Below is a small trained network, with its code and all its weights. Each question gives an input and a class and asks what happens when units are switched off, that is, made to give their printed mean instead of their output.

import numpy as np


def w(rows, s, z=0):
    codes = np.array(rows[::2]) - 128.0
    scale = np.full(codes.shape[1], s)
    scale[-1] = z or s
    return codes * scale


def f(y):
    return np.maximum(y, 0)


def log_softmax(a):
    a = a - a.max(-1, keepdims=True)
    return a - np.log(np.exp(a).sum(-1, keepdims=True))


def net(x, mask):
    res = np.array(x, float).reshape(1, 7) / 4 @ E
    y = f(res @ A[0][:, :-1].T + A[0][:, -1])
    res = res + np.where(mask, y, B[0][:, -1]) @ B[0][:, :-1]
    return log_softmax(res[-1] @ U[:, :-1].T + U[:, -1])


A, B = {}, {}
E = w([
[100,154,9],'x0',
[106,123,48],'x1',
[255,35,52],'x2',
[153,209,110],'x3',
[123,3,49],'x4',
[246,185,128],'x5',
[93,3,200],'x6',
],0.0068)
A[0] = w([
[105,97,137,204],'neuron 1',
[131,218,182,175],'neuron 2',
[162,132,185,14],'neuron 3',
[125,95,107,110],'neuron 4',
[110,134,135,101],'neuron 5',
[114,110,108,142],'neuron 6',
[113,114,10,147],'neuron 7',
[74,175,189,115],'neuron 8',
[111,122,211,214],'neuron 9',
[112,86,143,254],'neuron 10',
],0.014,0.0068)
B[0] = w([
[147,112,254,196],'neuron 1',
[78,167,196,255],'neuron 2',
[82,76,44,152],'neuron 3',
[94,65,95,165],'neuron 4',
[112,131,133,139],'neuron 5',
[87,128,132,163],'neuron 6',
[24,234,26,252],'neuron 7',
[92,173,132,217],'neuron 8',
[62,60,127,234],'neuron 9',
[148,35,199,228],'neuron 10',
],0.008,0.0099)
U = w([
[98,44,134,169],'0',
[111,113,154,147],'1',
[121,102,5,2],'2',
[28,103,90,176],'3',
],0.016,0.0043)

Each question gives the input, the list of numbers given to net, and the class t.
The units are the neurons (one row each of A and B). Each row of codes is followed by its name. A weight is (code - 128) times the scale printed after its matrix; where a second scale follows, it is the last column's (A, B and U).
mask holds one flag per neuron, in row order. A switched-off neuron (its flag False) gives its mean, the last column of its row in B, instead of its output. The means were averaged over made-up inputs and are rounded, as every weight is.
A unit's drop is (log p(t) with every unit on - log p(t) with that unit switched off) / (log p(t) with every unit on - log p(t) with every unit switched off).
The circuit of an input: a set's keep is (log p(t) with only the set's units on - log p(t) with every unit switched off) / (log p(t) with every unit on - log p(t) with every unit switched off). Starting from all 10 units, units are removed one at a time, each time the one whose removal leaves the highest keep (on an exact tie, the one counted first), for as long as the keep stays at least 0.8.
units of the circuit, in order: the units of the circuit, biggest drop first
top k neurons: the k neurons with the biggest drops, biggest first
drop when u is switched off: that unit's drop, to one decimal
input [-3,-8,-4,-8,-7,2,1], class 3: units of the circuit, in order -> [neuron 9]
input [1,1,4,4,5,-5,-7], class 2: units of the circuit, in order -> [neuron 2; neuron 9]
input [0,2,-4,1,5,-7,6], class 0: units of the circuit, in order -> [neuron 10; neuron 1]
input [-1,0,3,-8,-2,3,-4], class 2: units of the circuit, in order -> [neuron 2; neuron 1]
input [-6,8,0,-4,6,2,-5], class 2: units of the circuit, in order -> [neuron 2; neuron 9]
input [6,-6,5,-6,4,3,2], class 2: top 4 neurons -> [neuron 7; neuron 2; neuron 9; neuron 8]
input [4,3,3,7,-7,3,4], class 1: top 2 neurons -> [neuron 7; neuron 9]
input [-1,6,5,7,1,-3,-5], class 2: drop when neuron 2 is switched off -> 0.2
input [5,6,3,-3,0,4,-2], class 2: drop when neuron 2 is switched off -> 0.2
input [-7,-4,-3,-5,1,-6,-1], class 0: drop when neuron 9 is switched off -> 0.1
